Below is a small trained network, with its code and all its weights. Each question gives an input and a target symbol and asks what happens when units are switched off, that is, made to give their printed mean instead of their output.

import numpy as np


def w(rows, s, z=0):
    codes = np.array(rows[::2]) - 128.0
    scale = np.full(codes.shape[1], s)
    scale[-1] = z or s
    return codes * scale


def norm(h):
    return h / np.sqrt((h * h).mean(-1, keepdims=True) + 1e-5)


def f(y):
    return y / 2 * (1 + np.tanh(0.7978845608 * (y + 0.044715 * y**3)))


def softmax(a):
    e = np.exp(a - a.max(-1, keepdims=True))
    return e / e.sum(-1, keepdims=True)


def log_softmax(a):
    a = a - a.max(-1, keepdims=True)
    return a - np.log(np.exp(a).sum(-1, keepdims=True))


def net(x, mask):
    ids = ['εηθμξπτφψ'.index(c) for c in x.split()]
    T = len(ids)
    res = E[ids] + P[:T]
    u = 0
    for l in range(2):
        q, k, v = (norm(res) @ M[l].T for M in (Q, K, V))
        z = softmax(np.where(np.tri(T) > 0, q @ k.T / 2**0.5, -1e9)) @ v
        res = res + np.where(mask[u], z, O[l][:, -1]) @ O[l][:, :-1]
        u += 1
        y = f(norm(res) @ A[l][:, :-1].T + A[l][:, -1])
        res = res + np.where(mask[u : u + 16], y, B[l][:, -1]) @ B[l][:, :-1]
        u += 16
    return log_softmax(norm(res)[-1] @ U[:, :-1].T + U[:, -1])


Q, K, V, O, A, B = {}, {}, {}, {}, {}, {}
E = w([
[169,184,91,225,160],'ε',
[88,107,134,19,226],'η',
[216,254,127,176,185],'θ',
[161,195,57,192,165],'μ',
[189,145,154,65,117],'ξ',
[81,56,150,155,223],'π',
[59,118,100,112,58],'τ',
[167,129,185,175,235],'φ',
[182,178,160,187,115],'ψ',
],0.0072)
P = w([
[203,2,71,106,86],'0',
[175,100,82,118,116],'1',
[134,131,111,108,122],'2',
[107,157,124,111,122],'3',
[86,184,138,121,124],'4',
[75,206,171,159,118],'5',
[99,143,195,191,65],'6',
[189,82,120,225,33],'7',
],0.0056)
Q[0] = w([
[162,120,111,126,50],'L0H0',
[168,254,196,83,118],'L0H0',
],0.016)
K[0] = w([
[111,81,229,254,47],'L0H0',
[23,229,173,144,162],'L0H0',
],0.007)
V[0] = w([
[98,158,28,109,189],'L0H0',
[119,77,113,254,101],'L0H0',
],0.0062)
O[0] = w([
[211,123,41,180,188,19],'L0H0',
[31,253,154,86,235,1],'L0H0',
],0.0054,0.00091)
A[0] = w([
[52,138,69,97,153,178],'L0N0',
[182,17,94,138,18,131],'L0N1',
[24,111,168,114,90,45],'L0N2',
[105,85,68,197,147,143],'L0N3',
[150,172,165,136,81,73],'L0N4',
[212,148,59,237,69,1],'L0N5',
[199,117,177,120,105,135],'L0N6',
[206,152,45,77,118,68],'L0N7',
[64,201,82,51,146,106],'L0N8',
[1,155,210,176,180,71],'L0N9',
[102,66,200,74,170,156],'L0N10',
[161,123,173,148,229,131],'L0N11',
[93,141,29,254,134,159],'L0N12',
[254,65,181,171,225,148],'L0N13',
[139,44,213,21,73,92],'L0N14',
[161,56,232,223,84,141],'L0N15',
],0.0057,0.004)
B[0] = w([
[64,185,150,91,49,133],'L0N0',
[43,175,64,97,179,215],'L0N1',
[176,111,134,172,130,121],'L0N2',
[117,122,153,66,95,150],'L0N3',
[134,83,107,83,203,142],'L0N4',
[208,200,148,196,33,136],'L0N5',
[122,94,19,146,164,194],'L0N6',
[102,131,241,200,168,145],'L0N7',
[60,206,158,148,136,126],'L0N8',
[164,99,52,213,184,150],'L0N9',
[171,119,52,57,69,173],'L0N10',
[140,99,2,148,89,174],'L0N11',
[123,70,231,61,49,173],'L0N12',
[84,192,58,155,119,254],'L0N13',
[139,39,88,118,14,204],'L0N14',
[121,123,91,166,212,235],'L0N15',
],0.004,0.0042)
Q[1] = w([
[254,249,177,152,26],'L1H0',
[25,5,141,179,226],'L1H0',
],0.0072)
K[1] = w([
[68,59,184,192,144],'L1H0',
[177,151,86,2,137],'L1H0',
],0.0078)
V[1] = w([
[190,164,173,30,141],'L1H0',
[176,84,97,81,253],'L1H0',
],0.0044)
O[1] = w([
[121,87,151,202,3,51],'L1H0',
[142,77,191,181,131,251],'L1H0',
],0.0064,0.0011)
A[1] = w([
[115,73,107,96,128,174],'L1N0',
[93,161,78,156,112,111],'L1N1',
[49,107,186,69,110,165],'L1N2',
[111,135,169,182,56,5],'L1N3',
[200,127,83,113,155,71],'L1N4',
[124,168,198,92,140,163],'L1N5',
[119,150,160,188,87,88],'L1N6',
[148,102,129,161,54,99],'L1N7',
[177,175,158,160,149,60],'L1N8',
[151,96,180,85,128,65],'L1N9',
[87,129,136,164,169,157],'L1N10',
[4,63,154,171,174,66],'L1N11',
[166,162,128,80,92,132],'L1N12',
[36,114,130,159,98,97],'L1N13',
[181,109,110,152,125,57],'L1N14',
[179,142,148,129,199,86],'L1N15',
],0.011,0.0032)
B[1] = w([
[131,151,165,111,82,254],'L1N0',
[126,86,150,133,135,189],'L1N1',
[114,141,79,254,131,166],'L1N2',
[114,110,98,122,30,141],'L1N3',
[111,151,159,175,117,232],'L1N4',
[85,66,111,146,172,172],'L1N5',
[116,89,101,170,107,159],'L1N6',
[141,110,71,98,164,185],'L1N7',
[162,121,165,92,121,188],'L1N8',
[128,91,167,143,104,123],'L1N9',
[92,82,141,158,180,168],'L1N10',
[102,177,142,94,210,210],'L1N11',
[104,111,160,120,156,193],'L1N12',
[160,183,208,144,152,177],'L1N13',
[82,143,122,128,157,161],'L1N14',
[172,105,109,129,110,192],'L1N15',
],0.008,0.0038)
U = w([
[126,183,196,89,107,177],'ε',
[152,74,60,63,80,253],'η',
[231,219,158,149,141,99],'θ',
[113,86,241,120,83,92],'μ',
[42,36,112,186,112,35],'ξ',
[76,148,115,73,208,227],'π',
[61,220,106,184,86,115],'τ',
[156,140,3,178,178,82],'φ',
[210,22,177,104,198,67],'ψ',
],0.013,0.0039)

Each question gives the input, a string of symbols that net reads in full, and the target symbol t.
The units are the heads (2 rows each of Q, K, V and O) and the neurons (one row each of A and B). Each row of codes is followed by its name. A weight is (code - 128) times the scale printed after its matrix; where a second scale follows, it is the last column's (O, A, B and U).
mask holds one flag per unit, layer by layer, with each layer's heads first. A switched-off unit (its flag False) gives its mean, the last column of its rows in O or B, instead of its output. The means were averaged over made-up inputs and are rounded, as every weight is.
A unit's drop is (log p(t) with every unit on - log p(t) with that unit switched off) / (log p(t) with every unit on - log p(t) with every unit switched off).
The circuit of an input: a set's keep is (log p(t) with only the set's units on - log p(t) with every unit switched off) / (log p(t) with every unit on - log p(t) with every unit switched off). Starting from the 12 units with the biggest drops (on a tie, the unit counted first), units are removed one at a time, each time the one whose removal leaves the highest keep (on an exact tie, the one counted first), for as long as the keep stays at least 0.8.
circuit, biggest first: the units of the circuit, biggest drop first
unit that matters most: the unit with the biggest drop
k most important neurons: the k neurons with the biggest drops, biggest first
top k neurons in layer l: the k neurons of layer l with the biggest drops, biggest first
input ξ φ φ, target φ: unit that matters most -> L0N11
input ξ φ ξ, target μ: top 2 neurons in layer 0 -> (L0N14; L0N7)
input ψ ε ξ φ ξ ξ ψ μ, target ξ: top 4 neurons in layer 1 -> (L1N5; L1N6; L1N0; L1N13)
input ψ π μ, target ψ: top 2 neurons in layer 1 -> (L1N5; L1N8)
input ξ π ξ ξ ε ξ, target π: 2 most important neurons -> (L0N10; L0N12)
input μ π ε ε, target π: circuit, biggest first -> (L1H0; L0N12)
input ξ ξ φ φ ε, target μ: 2 most important neurons -> (L0N12; L1N8)
input φ ξ ξ π ξ τ π μ, target ψ: 3 most important neurons -> (L0N12; L1N5; L1N0)
input ε η φ θ ξ, target τ: 2 most important neurons -> (L1N4; L0N6)
input ξ π μ θ ξ ε, target η: 2 most important neurons -> (L0N12; L0N5)
input η ξ μ φ ξ ξ π, target π: 3 most important neurons -> (L1N11; L0N14; L0N1)
input ξ ξ θ ξ, target τ: 2 most important neurons -> (L1N4; L0N1)
input φ η θ π ξ ξ, target η: circuit, biggest first -> (L0H0; L1N7)
input μ ξ τ, target τ: unit that matters most -> L1N2
input ξ ξ ψ ψ ε, target ξ: top 2 neurons in layer 0 -> (L0N12; L0N13)
input π φ φ π τ ξ μ, target η: 2 most important neurons -> (L0N12; L0N5)
input ξ η ξ, target φ: top 2 neurons in layer 0 -> (L0N1; L0N12)
input π ξ ψ π ε, target ψ: 2 most important neurons -> (L1N8; L0N12)
input μ φ π τ μ, target ε: top 2 neurons in layer 1 -> (L1N2; L1N8)
input ξ π ξ ξ φ τ ψ ξ, target ξ: unit that matters most -> L0H0
input π ξ μ, target η: 3 most important neurons -> (L0N12; L0N10; L0N15)
input π φ μ ξ π ε, target ψ: 3 most important neurons -> (L1N8; L0N12; L1N5)
input ξ φ μ, target μ: top 2 neurons in layer 0 -> (L0N12; L0N5)
input ψ π μ ψ ε, target ξ: top 2 neurons in layer 0 -> (L0N10; L0N12)
